Below is a small trained network, with its code and all its weights. Each question gives an input and a target symbol and asks what happens when units are switched off, that is, made to give their printed mean instead of their output.

import numpy as np


def w(rows, s, z=0):
    codes = np.array(rows[::2]) - 128.0
    scale = np.full(codes.shape[1], s)
    scale[-1] = z or s
    return codes * scale


def norm(h):
    return h / np.sqrt((h * h).mean(-1, keepdims=True) + 1e-5)


def f(y):
    return np.maximum(y, 0)


def softmax(a):
    e = np.exp(a - a.max(-1, keepdims=True))
    return e / e.sum(-1, keepdims=True)


def log_softmax(a):
    a = a - a.max(-1, keepdims=True)
    return a - np.log(np.exp(a).sum(-1, keepdims=True))


def net(x, mask):
    ids = ['ΓΛΠδζμψ'.index(c) for c in x.split()]
    T = len(ids)
    res = E[ids] + P[:T]
    q, k, v = (norm(res) @ M[0].T for M in (Q, K, V))
    z = softmax(np.where(np.tri(T) > 0, q @ k.T / 3**0.5, -1e9)) @ v
    res = res + np.where(mask[0], z, O[0][:, -1]) @ O[0][:, :-1]
    y = f(norm(res) @ A[0][:, :-1].T + A[0][:, -1])
    res = res + np.where(mask[1:9], y, B[0][:, -1]) @ B[0][:, :-1]
    return log_softmax(norm(res)[-1] @ U[:, :-1].T + U[:, -1])


Q, K, V, O, A, B = {}, {}, {}, {}, {}, {}
E = w([
[67,119,128,119,132,110],'Γ',
[85,138,126,164,159,138],'Λ',
[11,130,128,65,116,101],'Π',
[153,172,149,157,195,110],'δ',
[122,168,126,168,175,178],'ζ',
[159,85,115,172,134,172],'μ',
[73,105,93,69,74,114],'ψ',
],0.012)
P = w([
[109,65,157,95,131,127],'0',
[57,132,43,142,203,90],'1',
[63,57,238,180,73,214],'2',
[119,156,159,127,126,113],'3',
[99,138,17,161,182,114],'4',
[105,99,241,189,46,167],'5',
[131,168,146,159,104,104],'6',
[146,149,5,181,154,131],'7',
[141,130,206,216,40,149],'8',
],0.011)
Q[0] = w([
[119,66,250,155,83,157],'h1',
[140,183,189,99,86,88],'h1',
[132,121,235,171,28,178],'h1',
],0.015)
K[0] = w([
[240,173,85,125,7,73],'h1',
[28,236,116,185,40,107],'h1',
[203,224,43,169,1,162],'h1',
],0.0087)
V[0] = w([
[122,254,133,108,114,153],'h1',
[163,85,38,61,69,252],'h1',
[171,122,145,68,100,25],'h1',
],0.0082)
O[0] = w([
[39,21,255,94,166,237,13],'h1',
[136,170,161,192,99,214,67],'h1',
[81,172,55,26,81,206,2],'h1',
],0.0083,0.0046)
A[0] = w([
[148,163,181,140,95,117,166],'n1',
[194,65,192,119,132,127,63],'n2',
[208,166,94,117,168,127,163],'n3',
[193,126,70,148,112,147,113],'n4',
[121,190,84,111,120,149,8],'n5',
[112,123,63,132,140,93,217],'n6',
[138,149,158,141,68,253,1],'n7',
[107,100,149,98,56,151,170],'n8',
],0.014,0.0039)
B[0] = w([
[129,55,101,80,206,117,187],'n1',
[69,211,69,68,55,186,171],'n2',
[92,84,107,26,60,169,200],'n3',
[36,149,178,132,179,52,185],'n4',
[171,167,217,187,99,146,155],'n5',
[150,99,187,145,123,200,254],'n6',
[255,68,35,13,104,167,158],'n7',
[193,239,123,129,186,110,171],'n8',
],0.0096,0.0088)
U = w([
[116,90,247,117,79,210,100],'Γ',
[215,86,189,222,115,84,205],'Λ',
[52,184,108,85,88,150,88],'Π',
[159,73,51,56,149,165,219],'δ',
[94,90,101,142,188,169,84],'ζ',
[113,105,53,128,123,45,4],'μ',
[163,205,144,178,99,85,221],'ψ',
],0.011,0.002)

Each question gives the input, a string of symbols that net reads in full, and the target symbol t.
The units are the heads (3 rows each of Q, K, V and O) and the neurons (one row each of A and B). Each row of codes is followed by its name. A weight is (code - 128) times the scale printed after its matrix; where a second scale follows, it is the last column's (O, A, B and U).
mask holds one flag per unit, heads first, then neurons. A switched-off unit (its flag False) gives its mean, the last column of its rows in O or B, instead of its output. The means were averaged over made-up inputs and are rounded, as every weight is.
A unit's drop is (log p(t) with every unit on - log p(t) with that unit switched off) / (log p(t) with every unit on - log p(t) with every unit switched off).
The circuit of an input: a set's keep is (log p(t) with only the set's units on - log p(t) with every unit switched off) / (log p(t) with every unit on - log p(t) with every unit switched off). Starting from all 9 units, units are removed one at a time, each time the one whose removal leaves the highest keep (on an exact tie, the one counted first), for as long as the keep stays at least 0.8.
circuit, biggest first: the units of the circuit, biggest drop first
most important unit: the unit with the biggest drop
k most important neurons: the k neurons with the biggest drops, biggest first
drop when u is switched off: that unit's drop, to one decimal
input Γ Γ Γ δ δ μ μ, target μ: 2 most important neurons -> [n6; n2]
input Γ Γ μ ζ μ Γ Γ μ, target Π: most important neuron -> [n3]
input Π μ ζ ψ Γ, target Γ: circuit, biggest first -> [n6; h1; n5]
input Γ Λ ζ μ Γ, target Π: 4 most important neurons -> [n3; n6; n4; n5]
input ζ δ ζ ζ, target ζ: 4 most important neurons -> [n6; n2; n3; n5]
input Γ ζ Γ μ ζ, target Π: circuit, biggest first -> [n3; h1; n4; n5]
input Γ ψ μ, target δ: circuit, biggest first -> [n7; n6]
input Π ψ Γ, target δ: circuit, biggest first -> [h1; n7]
input ζ Λ Π Λ ψ, target Λ: circuit, biggest first -> [h1; n6]
input Γ μ Γ Λ δ Γ, target Π: 2 most important neurons -> [n2; n6]
input Λ Γ Λ ζ Π Γ δ ψ μ, target δ: circuit, biggest first -> [n7; h1]
input Π Γ ζ ζ Π Γ ψ ζ ζ, target δ: circuit, biggest first -> [h1; n7]
input Γ ζ Π Γ Γ ζ Λ Π δ, target Π: circuit, biggest first -> [n2; h1]
input μ Λ ζ δ ζ Λ Γ Π, target ψ: circuit, biggest first -> [h1]
input Γ δ μ, target Λ: 2 most important neurons -> [n3; n6]
input Π μ ψ ψ δ, target Γ: 3 most important neurons -> [n6; n5; n3]
input Γ Λ Π ζ Λ, target Π: 3 most important neurons -> [n3; n4; n6]
input Γ Γ δ δ Γ Π Γ μ, target Π: 3 most important neurons -> [n3; n4; n1]
input Π Γ ζ Γ δ Λ Π ψ, target Γ: 3 most important neurons -> [n6; n5; n2]
input μ Γ μ δ, target δ: most important unit -> n3
input ψ Λ Λ Λ, target Λ: 3 most important neurons -> [n3; n2; n4]
input ψ Π Λ Π δ Λ μ ζ ψ, target δ: 2 most important neurons -> [n7; n1]
input μ Λ δ Π δ Π ζ ψ, target ψ: 2 most important neurons -> [n5; n1]
input Π Γ Γ Γ, target Γ: 2 most important neurons -> [n6; n1]
input ζ μ δ Λ μ μ ζ Γ δ, target Γ: 2 most important neurons -> [n2; n4]
input Γ ψ ζ Π ζ Π δ Λ, target Π: drop when n3 is switched off -> 0.9
input Λ δ μ ζ Λ δ Γ Γ Π, target ψ: drop when h1 is switched off -> 0.4
input ζ ζ μ Π δ, target Λ: drop when n2 is switched off -> 0.1
input Π ζ Π μ ζ, target Γ: drop when n5 is switched off -> 0.3
